Each row is followed by its group and then its class within the group.
[  8 -16   6  -1  15  12   9  15   5  17   7   9 -13 -29  -6  -8  -4   4
  17   2 -14   8 -13  16  13   8  15   1   8   1 -22  29  14   8   2  11
 -13   4  -3  11   3   8   7  12  13   3   0   3  -5  20  -1 -15] : timap bikem
[-34   0  19 -50 -11   7  -6  23  22  13  -2   2  -1 -16   6 -11   3  -2
  -1 -30  -6  12  18   8  19 -10 -30  -7  17   0 -16  34  14   3   8 -11
   8  17  25  24  13   5   7  43   3 -18 -10  -2  -4  -1 -14 -35] : Koti rana
[ 24 -20  -8  32  10 -12  -2 -16 -26   5  21   3   4  -7   1  15   1   1
   4  19   5 -13  -4 -20  -9  -8   7   5 -13   5  -4 -46 -17 -14 -17   1
  -7 -16 -26 -47  -7  -7 -14 -19  -8  29  10  -2   2 -23   5   4] : mir giv
[ -1  20   2  -9  12  26  21  26  27   0  -9   5   5 -26  12 -15  -3 -16
   9   0 -10   6   4  19  -6   9 -10   8   4  -2 -25   5  16  13   6   0
  -1  15   1  32  14   0   6   3  -2  -3  -8   4  -4   8   9 -26] : Koti tiz
[ 26 -23 -22  40  15 -18   5  -2 -27   1  12   1  14 -27 -10   6  -6  -7
   3  28  -9 -14  -2 -33  -7  -3  19   5 -15   8  -2 -27 -14 -24 -23   7
  -5 -17 -41 -20 -17   8 -18 -28   2  28   2   0  -3  -8   4  22] : mir giv
[ 12 -21   4   0   1  -4 -15   6 -28   4   8   3  -8  36   1   9  -1  17
   1   6  -1  -6   5  -4   3   6  -5  -9  -4   1   2   0  -2   4   0   9
  -5   3  -2  -7  -5  -3   7  -1   6  -7   4   3  -1 -25 -10   7] : mir giv
[ -8  -7  -7 -36  -1   2  16  19  39  30   3   1   5 -64   0 -17  -1 -13
  21 -10 -22  19   6  -7  14 -13  -7   5  16   4 -27  28  16  -7 -10  -1
   4  -2   4  40   5  14 -32  30   6  15 -10   4  -4  22   6 -34] : Koti rana
[ 21 -13 -27 -24  -1 -29   3  -9  26  18   5  -1  13 -27  -3   7  -7   2
  18   9  -6  14   9 -27  -9 -22   7  13  -9   1  19  -9   5  -4 -10  29
   8 -27  -9  41  -4   1 -46  -5  11  20 -15  31   6  -9   2  10] : vurum berup
[ 22  35   6   3   5  16  12   7   1  -4  -4  -3 -20  41  13 -21  -1  13
  27  -3  17  14 -26  43  -3  29   6  -7  23  -4 -28  18   6  25  13  -1
 -17  -6  27  25  -9  17  13  -6   1   8   0  -2  -4   3   9 -16] : timap bikem
[-13  20  11 -36   0  20  15  33  32  12  -6   5   5 -26  22 -22  -5 -14
  15 -13  -6  11  14  12   3  -1 -33  -4  19   0 -40   5   7   6   5 -11
   3  13  19  40  13  15  -5  19  -9  -2  -8  -6  -3 -16   4 -43] : Koti rana
[ 26 -10 -26 -11   0 -32   7 -35  28  24  13  -6   0  -9 -14  13   2  14
  19   7  19  13 -16 -18  -7 -20  30  17  -2   3  27 -12   2  -4  -8  24
  -4 -35  -8  -4 -12   0 -53  -6   8  35  -6  36  11  -6   9  14] : vurum berup
[-17  14   0 -11  -2  19  12  24  21  -7 -13   4  17 -54   4 -11  -2 -26
  -8   0 -22  -1  16  -3  -7  -3 -16   8  -7   0 -11   8   6   0  -1  -6
   9  17  -2  26  16  -5   6   5  -4 -12  -7  -9   0  18   7  -6] : Koti tiz
[ 15   7  -4  22  15  14  25   7   6  10   3   3  -3 -51  -5 -12  -6 -13
  17  11 -10   1 -18  14   5   8  24  10   6   6 -25   9   3   1  -6  -2
 -15  -3 -14  -1   0   8  -1  -1   3  25   2  -8  -3  32  14 -16] : timap bikem
[-26  25   2 -33   2  11  16  17  43   3 -13  -4   3 -35  -1 -21  -3 -14
   7 -13  -1  15  -5  10   9   0  -7   4  21   0 -14  25   8  -5   9 -14
   5  13  12  31  15  21  -1  14   0   2  -6  -2  -2  22   3 -25] : Koti rana
[ 13  -8 -15  -2  10 -24   6 -13  10   9  28   0   7   6  -4   6  -5   9
   4   4  23   6  -9 -26 -10  -9  11   6   0   5   0 -29 -13 -18 -17   4
  -2 -19 -16 -17 -15  13 -27 -15 -10  26   0  16   1 -33  -3  -1] : mir vufi
[ 11  21  -7  16   8  16  18   8  11   0  -7   3  -6 -34  -5 -15  -2 -12
  14   6 -14   8 -20  17   4  14  24   7   9  -1 -11  31   8  10   2   5
  -8  -2  -1  26   2   6   5  -8   7   8   0  -2  -1  46  13  -2] : timap bizu
